Below are the code and all the weights of a small trained network. Each question names an input and a class and asks about switching units off, where a switched-off unit gives its printed mean instead of its output.

import numpy as np


def w(rows, s, z=0):
    codes = np.array(rows[::2]) - 128.0
    scale = np.full(codes.shape[1], s)
    scale[-1] = z or s
    return codes * scale


def f(y):
    return y / 2 * (1 + np.tanh(0.7978845608 * (y + 0.044715 * y**3)))


def log_softmax(a):
    a = a - a.max(-1, keepdims=True)
    return a - np.log(np.exp(a).sum(-1, keepdims=True))


def net(x, mask):
    res = np.array(x, float).reshape(1, 3) / 4 @ E
    y = f(res @ A[0][:, :-1].T + A[0][:, -1])
    res = res + np.where(mask, y, B[0][:, -1]) @ B[0][:, :-1]
    return log_softmax(res[-1] @ U[:, :-1].T + U[:, -1])


A, B = {}, {}
E = w([
[78,87,112,99,71,75,203],'x0',
[107,233,157,155,60,199,187],'x1',
[121,154,250,58,77,92,106],'x2',
],0.011)
A[0] = w([
[182,94,78,160,172,100,33,253],'N0',
[167,81,54,130,136,103,188,169],'N1',
[107,198,177,134,66,136,119,253],'N2',
[111,138,210,135,61,132,124,16],'N3',
[98,111,84,255,219,125,134,167],'N4',
[88,125,97,144,37,111,184,85],'N5',
[179,155,123,211,178,136,119,130],'N6',
[112,15,85,144,199,41,240,253],'N7',
[96,81,102,158,158,90,189,155],'N8',
],0.0093,0.0038)
B[0] = w([
[199,254,128,127,65,176,101,229],'N0',
[91,129,39,80,126,150,213,187],'N1',
[216,224,203,186,65,99,172,211],'N2',
[111,214,124,76,159,97,202,169],'N3',
[163,169,18,98,170,172,61,208],'N4',
[153,25,121,184,119,176,151,175],'N5',
[228,105,119,177,164,197,85,169],'N6',
[114,109,93,51,24,212,172,247],'N7',
[97,66,68,64,87,134,152,174],'N8',
],0.0083,0.013)
U = w([
[188,173,152,204,168,200,9,246],'0',
[59,86,156,146,213,148,112,3],'1',
[84,82,151,162,152,56,80,3],'2',
[99,73,131,104,84,119,174,250],'3',
[116,158,171,148,118,107,171,3],'4',
[130,149,52,76,160,160,109,107],'5',
[129,179,217,73,105,83,77,253],'6',
],0.011,0.0038)

Each question gives the input, the list of numbers given to net, and the class t.
The units are the neurons (one row each of A and B). Each row of codes is followed by its name. A weight is (code - 128) times the scale printed after its matrix; where a second scale follows, it is the last column's (A, B and U).
mask holds one flag per neuron, in row order. A switched-off neuron (its flag False) gives its mean, the last column of its row in B, instead of its output. The means were averaged over made-up inputs and are rounded, as every weight is.
A unit's drop is (log p(t) with every unit on - log p(t) with that unit switched off) / (log p(t) with every unit on - log p(t) with every unit switched off).
The circuit of an input: a set's keep is (log p(t) with only the set's units on - log p(t) with every unit switched off) / (log p(t) with every unit on - log p(t) with every unit switched off). Starting from all 9 units, units are removed one at a time, each time the one whose removal leaves the highest keep (on an exact tie, the one counted first), for as long as the keep stays at least 0.8.
units of the circuit, in order: the units of the circuit, biggest drop first
most important unit: the unit with the biggest drop
k most important neurons: the k neurons with the biggest drops, biggest first
drop of u: that unit's drop, to one decimal
input [-5,0,5], class 6: most important unit : N4
input [7,6,5], class 4: units of the circuit, in order : N5, N2, N3
input [0,8,-8], class 0: 3 most important neurons : N7, N6, N3
input [4,3,2], class 4: units of the circuit, in order : N7, N2, N4
input [3,7,-5], class 3: 2 most important neurons : N0, N5
input [0,1,0], class 4: 2 most important neurons : N4, N0
input [3,7,2], class 4: 2 most important neurons : N5, N2
input [4,4,6], class 4: 2 most important neurons : N5, N0
input [7,8,-1], class 4: 2 most important neurons : N2, N7
input [0,5,-2], class 0: 2 most important neurons : N7, N1
input [5,7,4], class 4: 2 most important neurons : N5, N2
input [0,1,-1], class 0: drop of N3 : 0.5
input [7,8,2], class 4: drop of N2 : 0.5
input [-2,-3,0], class 0: drop of N1 : 0.3
input [-2,4,3], class 6: drop of N2 : 0.0
